Here is a tiny trained network, its code and every weight. The questions are about switching its units off for an input and a class, where a switched-off unit gives its printed mean instead of its output.

import numpy as np


def w(rows, s, z=0):
    codes = np.array(rows[::2]) - 128.0
    scale = np.full(codes.shape[1], s)
    scale[-1] = z or s
    return codes * scale


def norm(h):
    return h / np.sqrt((h * h).mean(-1, keepdims=True) + 1e-5)


def f(y):
    return y / 2 * (1 + np.tanh(0.7978845608 * (y + 0.044715 * y**3)))


def log_softmax(a):
    a = a - a.max(-1, keepdims=True)
    return a - np.log(np.exp(a).sum(-1, keepdims=True))


def net(x, mask):
    res = np.array(x, float).reshape(1, 7) / 4 @ E
    u = 0
    for l in range(3):
        y = f(norm(res) @ A[l][:, :-1].T + A[l][:, -1])
        res = res + np.where(mask[u : u + 13], y, B[l][:, -1]) @ B[l][:, :-1]
        u += 13
    return log_softmax(norm(res)[-1] @ U[:, :-1].T + U[:, -1])


A, B = {}, {}
E = w([
[128,128,128,128,127],'x0',
[128,127,130,127,128],'x1',
[129,128,130,129,126],'x2',
[167,50,74,171,163],'x3',
[254,154,72,87,188],'x4',
[130,128,130,130,125],'x5',
[130,65,145,59,36],'x6',
],0.0068)
A[0] = w([
[69,54,126,198,102,68],'0.n0',
[169,182,217,43,155,151],'0.n1',
[101,109,75,71,132,94],'0.n2',
[196,183,176,151,181,60],'0.n3',
[251,152,142,47,167,140],'0.n4',
[112,165,86,235,169,90],'0.n5',
[240,78,48,106,180,120],'0.n6',
[75,133,129,99,103,104],'0.n7',
[189,207,197,123,191,2],'0.n8',
[68,181,177,167,107,144],'0.n9',
[156,37,142,16,40,223],'0.n10',
[254,237,148,63,128,70],'0.n11',
[104,109,39,199,101,91],'0.n12',
],0.0088,0.0067)
B[0] = w([
[167,71,42,135,166,166],'0.n0',
[32,158,82,114,85,189],'0.n1',
[71,62,121,177,123,121],'0.n2',
[107,179,112,76,227,152],'0.n3',
[151,212,8,133,61,228],'0.n4',
[111,62,138,97,213,174],'0.n5',
[105,199,180,200,63,237],'0.n6',
[145,138,112,122,98,139],'0.n7',
[222,175,146,46,225,144],'0.n8',
[172,215,216,97,167,185],'0.n9',
[21,129,92,131,49,254],'0.n10',
[97,94,67,2,231,204],'0.n11',
[111,37,155,143,172,144],'0.n12',
],0.0068,0.0076)
A[1] = w([
[31,120,92,86,151,194],'1.n0',
[123,177,187,72,167,1],'1.n1',
[143,165,93,163,228,204],'1.n2',
[195,91,151,252,147,102],'1.n3',
[102,138,217,104,192,10],'1.n4',
[139,73,66,77,39,116],'1.n5',
[111,22,155,165,178,22],'1.n6',
[66,27,177,162,110,201],'1.n7',
[139,125,145,122,112,66],'1.n8',
[156,229,101,125,81,179],'1.n9',
[52,130,168,93,132,60],'1.n10',
[91,181,113,159,83,156],'1.n11',
[132,100,246,180,184,37],'1.n12',
],0.012,0.0042)
B[1] = w([
[226,141,222,45,157,237],'1.n0',
[62,207,122,126,179,156],'1.n1',
[228,17,153,99,78,245],'1.n2',
[215,188,91,64,177,174],'1.n3',
[31,179,177,180,134,155],'1.n4',
[55,161,141,253,83,205],'1.n5',
[240,58,77,93,148,178],'1.n6',
[160,29,48,124,222,223],'1.n7',
[98,128,27,147,89,113],'1.n8',
[166,79,144,176,228,254],'1.n9',
[165,140,218,141,105,160],'1.n10',
[163,97,166,59,208,216],'1.n11',
[47,139,163,173,194,169],'1.n12',
],0.0076,0.008)
A[2] = w([
[191,81,172,165,152,194],'2.n0',
[144,145,138,202,59,106],'2.n1',
[132,175,73,250,86,44],'2.n2',
[105,232,135,31,104,157],'2.n3',
[83,91,115,163,76,31],'2.n4',
[97,125,116,95,105,88],'2.n5',
[165,173,105,91,11,97],'2.n6',
[157,73,97,52,91,111],'2.n7',
[178,127,13,128,118,124],'2.n8',
[112,107,166,130,72,78],'2.n9',
[143,144,112,120,144,211],'2.n10',
[129,118,215,118,46,1],'2.n11',
[240,38,90,190,52,153],'2.n12',
],0.012,0.0046)
B[2] = w([
[100,165,58,127,38,245],'2.n0',
[139,191,195,73,239,136],'2.n1',
[115,108,233,33,231,154],'2.n2',
[101,76,34,197,86,227],'2.n3',
[145,143,120,171,143,143],'2.n4',
[169,160,88,179,123,126],'2.n5',
[60,245,124,116,144,144],'2.n6',
[76,204,146,177,157,180],'2.n7',
[46,115,255,107,94,219],'2.n8',
[203,117,116,77,156,138],'2.n9',
[145,123,113,153,87,185],'2.n10',
[202,88,130,44,129,150],'2.n11',
[93,188,176,179,109,254],'2.n12',
],0.0096,0.0073)
U = w([
[57,201,227,133,208,253],'0',
[210,5,90,197,225,67],'1',
[126,28,190,19,55,70],'2',
[45,16,119,247,72,34],'3',
[200,195,45,43,224,130],'4',
[250,217,163,230,105,57],'5',
[20,208,27,93,62,66],'6',
],0.015,0.0055)

Each question gives the input, the list of numbers given to net, and the class t.
The units are the neurons (one row each of A and B). Each row of codes is followed by its name. A weight is (code - 128) times the scale printed after its matrix; where a second scale follows, it is the last column's (A, B and U).
mask holds one flag per neuron, layer by layer. A switched-off neuron (its flag False) gives its mean, the last column of its row in B, instead of its output. The means were averaged over made-up inputs and are rounded, as every weight is.
A unit's drop is (log p(t) with every unit on - log p(t) with that unit switched off) / (log p(t) with every unit on - log p(t) with every unit switched off).
The circuit of an input: a set's keep is (log p(t) with only the set's units on - log p(t) with every unit switched off) / (log p(t) with every unit on - log p(t) with every unit switched off). Starting from the 12 units with the biggest drops (on a tie, the unit counted first), units are removed one at a time, each time the one whose removal leaves the highest keep (on an exact tie, the one counted first), for as long as the keep stays at least 0.8.
units of the circuit, in order: the units of the circuit, biggest drop first
most important unit: the unit with the biggest drop
top k neurons: the k neurons with the biggest drops, biggest first
top k neurons in layer l: the k neurons of layer l with the biggest drops, biggest first
drop when u is switched off: that unit's drop, to one decimal
input [-1,-4,-1,4,2,-7,1], class 0: most important unit	1.n0
input [-5,5,-1,1,7,-6,4], class 0: units of the circuit, in order	1.n5, 2.n8
input [-6,-5,-5,0,8,1,2], class 6: units of the circuit, in order	0.n4, 2.n8
input [0,7,5,8,6,-6,0], class 5: top 3 neurons	0.n6, 1.n9, 0.n10
input [-3,-3,8,1,7,-1,4], class 0: units of the circuit, in order	1.n5, 2.n8
input [4,-1,-6,1,-8,-3,-4], class 1: top 2 neurons	0.n0, 0.n6
input [-6,-7,3,5,-4,8,0], class 1: top 3 neurons in layer 0	0.n4, 0.n12, 0.n10
input [-2,8,8,0,-8,-5,4], class 2: top 2 neurons in layer 2	2.n3, 2.n11
input [-8,-7,0,0,4,0,6], class 6: top 2 neurons	0.n10, 0.n11
input [-8,7,-6,3,1,8,8], class 0: top 2 neurons in layer 2	2.n1, 2.n3
input [-5,-8,-7,6,8,6,1], class 0: top 2 neurons in layer 2	2.n8, 2.n2
input [-6,-4,-5,7,1,-4,-4], class 5: top 2 neurons	1.n3, 2.n12
input [2,-4,-4,6,-3,-7,0], class 1: top 2 neurons	0.n4, 1.n7
input [-6,2,8,-6,3,6,1], class 6: units of the circuit, in order	0.n1
input [-3,0,5,2,-4,-3,8], class 3: top 2 neurons in layer 1	1.n7, 1.n5
input [-6,-6,5,-2,7,1,1], class 6: top 2 neurons	0.n4, 0.n11
input [4,7,-3,-7,1,2,-7], class 4: top 4 neurons in layer 2	2.n8, 2.n12, 2.n3, 2.n7
input [6,0,4,-3,-7,-6,1], class 2: top 2 neurons in layer 2	2.n12, 2.n7
input [-3,7,-2,0,7,6,5], class 6: top 2 neurons in layer 0	0.n11, 0.n10
input [5,1,-8,3,7,8,-7], class 5: most important unit	1.n2
input [1,-1,-4,1,-1,3,-2], class 1: drop when 0.n4 is switched off	0.2
input [8,3,2,1,1,-1,5], class 0: top 4 neurons in layer 0	0.n11, 0.n9, 0.n5, 0.n3
input [-4,5,0,5,-4,-6,-1], class 1: drop when 0.n4 is switched off	0.4
input [1,4,-7,-4,1,-1,3], class 6: drop when 0.n10 is switched off	0.2
input [-6,-2,2,2,7,3,-7], class 5: drop when 1.n2 is switched off	1.0
input [-1,-2,-6,6,1,1,-3], class 5: top 2 neurons in layer 1	1.n3, 1.n9
input [-1,-4,-6,8,3,-6,-7], class 5: top neuron	1.n3
